Here is a tiny trained network, its code and every weight. The questions are about switching its units off for an input and a target symbol, where a switched-off unit gives its printed mean instead of its output.

import numpy as np


def w(rows, s, z=0):
    codes = np.array(rows[::2]) - 128.0
    scale = np.full(codes.shape[1], s)
    scale[-1] = z or s
    return codes * scale


def f(y):
    return y / 2 * (1 + np.tanh(0.7978845608 * (y + 0.044715 * y**3)))


def softmax(a):
    e = np.exp(a - a.max(-1, keepdims=True))
    return e / e.sum(-1, keepdims=True)


def log_softmax(a):
    a = a - a.max(-1, keepdims=True)
    return a - np.log(np.exp(a).sum(-1, keepdims=True))


def net(x, mask):
    ids = ['ΠΦαεζθμ'.index(c) for c in x.split()]
    T = len(ids)
    res = E[ids] + P[:T]
    q, k, v = (res @ M[0].T for M in (Q, K, V))
    z = softmax(np.where(np.tri(T) > 0, q @ k.T / 2**0.5, -1e9)) @ v
    res = res + np.where(mask[0], z, O[0][:, -1]) @ O[0][:, :-1]
    y = f(res @ A[0][:, :-1].T + A[0][:, -1])
    res = res + np.where(mask[1:25], y, B[0][:, -1]) @ B[0][:, :-1]
    return log_softmax(res[-1] @ U[:, :-1].T + U[:, -1])


Q, K, V, O, A, B = {}, {}, {}, {}, {}, {}
E = w([
[74,143,74,108],'Π',
[108,16,6,115],'Φ',
[181,152,128,110],'α',
[227,133,90,132],'ε',
[182,149,47,212],'ζ',
[133,146,197,86],'θ',
[114,39,145,138],'μ',
],0.025)
P = w([
[123,91,136,7],'0',
[110,70,95,63],'1',
[124,87,106,88],'2',
[135,102,120,104],'3',
[149,113,132,125],'4',
[162,126,145,139],'5',
[176,137,160,153],'6',
],0.015)
Q[0] = w([
[3,47,221,228],'H1',
[254,107,128,89],'H1',
],0.0077)
K[0] = w([
[158,77,25,1],'H1',
[167,80,207,201],'H1',
],0.0079)
V[0] = w([
[124,215,70,167],'H1',
[9,254,92,80],'H1',
],0.0098)
O[0] = w([
[162,254,55,86,4],'H1',
[162,197,152,173,104],'H1',
],0.0093,0.0031)
A[0] = w([
[101,132,153,168,136],'N1',
[161,170,120,132,154],'N2',
[151,118,91,121,21],'N3',
[210,121,78,146,163],'N4',
[69,110,110,102,110],'N5',
[121,135,134,95,130],'N6',
[94,140,80,160,71],'N7',
[149,138,89,169,186],'N8',
[84,146,140,105,115],'N9',
[139,139,179,87,188],'N10',
[172,91,127,157,139],'N11',
[123,149,122,150,100],'N12',
[98,168,119,217,173],'N13',
[153,130,137,111,64],'N14',
[146,132,131,173,112],'N15',
[157,162,186,193,2],'N16',
[159,175,165,160,194],'N17',
[107,98,124,183,191],'N18',
[172,183,115,125,57],'N19',
[107,106,134,88,30],'N20',
[105,176,106,159,107],'N21',
[198,178,157,190,36],'N22',
[143,199,176,172,22],'N23',
[182,168,121,251,128],'N24',
],0.023,0.0086)
B[0] = w([
[171,118,77,117,130],'N1',
[138,63,102,125,165],'N2',
[183,156,94,159,170],'N3',
[76,172,99,148,248],'N4',
[118,175,124,122,205],'N5',
[83,139,118,151,145],'N6',
[106,141,166,112,174],'N7',
[151,90,108,73,188],'N8',
[83,141,156,111,151],'N9',
[112,161,93,73,167],'N10',
[135,150,223,158,221],'N11',
[155,140,141,139,135],'N12',
[208,131,130,95,175],'N13',
[143,153,131,167,131],'N14',
[126,132,168,132,126],'N15',
[201,106,64,90,129],'N16',
[110,67,111,161,148],'N17',
[124,130,158,71,186],'N18',
[86,104,82,134,153],'N19',
[171,127,82,193,171],'N20',
[167,121,145,125,179],'N21',
[159,216,142,24,135],'N22',
[8,131,217,198,132],'N23',
[50,104,142,220,158],'N24',
],0.013,0.014)
U = w([
[23,185,163,99,142],'Π',
[209,65,115,147,189],'Φ',
[255,199,162,48,72],'α',
[182,214,147,200,165],'ε',
[92,132,93,155,2],'ζ',
[56,177,193,198,86],'θ',
[73,67,190,203,185],'μ',
],0.0089,0.0075)

Each question gives the input, a string of symbols that net reads in full, and the target symbol t.
The units are the heads (2 rows each of Q, K, V and O) and the neurons (one row each of A and B). Each row of codes is followed by its name. A weight is (code - 128) times the scale printed after its matrix; where a second scale follows, it is the last column's (O, A, B and U).
mask holds one flag per unit, heads first, then neurons. A switched-off unit (its flag False) gives its mean, the last column of its rows in O or B, instead of its output. The means were averaged over made-up inputs and are rounded, as every weight is.
A unit's drop is (log p(t) with every unit on - log p(t) with that unit switched off) / (log p(t) with every unit on - log p(t) with every unit switched off).
The circuit of an input: a set's keep is (log p(t) with only the set's units on - log p(t) with every unit switched off) / (log p(t) with every unit on - log p(t) with every unit switched off). Starting from the 12 units with the biggest drops (on a tie, the unit counted first), units are removed one at a time, each time the one whose removal leaves the highest keep (on an exact tie, the one counted first), for as long as the keep stays at least 0.8.
circuit, biggest first: the units of the circuit, biggest drop first
unit that matters most: the unit with the biggest drop
top k neurons: the k neurons with the biggest drops, biggest first
drop when u is switched off: that unit's drop, to one decimal
input θ α ε μ ζ θ ε, target θ: circuit, biggest first => N24; N4
input Π θ θ Π μ ζ, target μ: top 4 neurons => N24; N8; N5; N2
input ε Π μ Π Π Π Φ, target Π: unit that matters most => N18
input ε μ ε ζ Φ, target ε: circuit, biggest first => N3; N5; N11
input Π ε Φ ε θ ζ, target θ: circuit, biggest first => N24; N22
input Π ζ Π α Π Π, target μ: top 2 neurons => N24; N23
input Π Π α, target Π: circuit, biggest first => N13; N20
input μ Π Π θ ζ ε ε, target ζ: circuit, biggest first => N4; N19; N2
input Π Π Π Π ε Π θ, target Π: top 3 neurons => N10; N23; N13
input Π θ θ Φ ε, target θ: circuit, biggest first => N4; N24
input Π Π Π Π μ Π, target μ: circuit, biggest first => H1; N24; N17; N2
input ε Φ Φ, target ε: circuit, biggest first => N5; N3; N11
input Φ Π Π ε Π ζ Φ, target Π: circuit, biggest first => N4; N18
input Π α Π μ Π α, target μ: circuit, biggest first => H1
input ε Π ε ε Π, target α: top 2 neurons => N4; N24
input Π ζ Π Φ ζ, target ζ: drop when N24 is switched off => 0.9
input ε Π Π Π Π Π α, target Π: drop when N20 is switched off => 0.2
input Φ ε Π μ ζ, target μ: drop when N8 is switched off => 0.4
input ε μ Π Π μ Φ ε, target μ: drop when H1 is switched off => 0.4
input ε Π μ ε, target μ: top neuron => N11
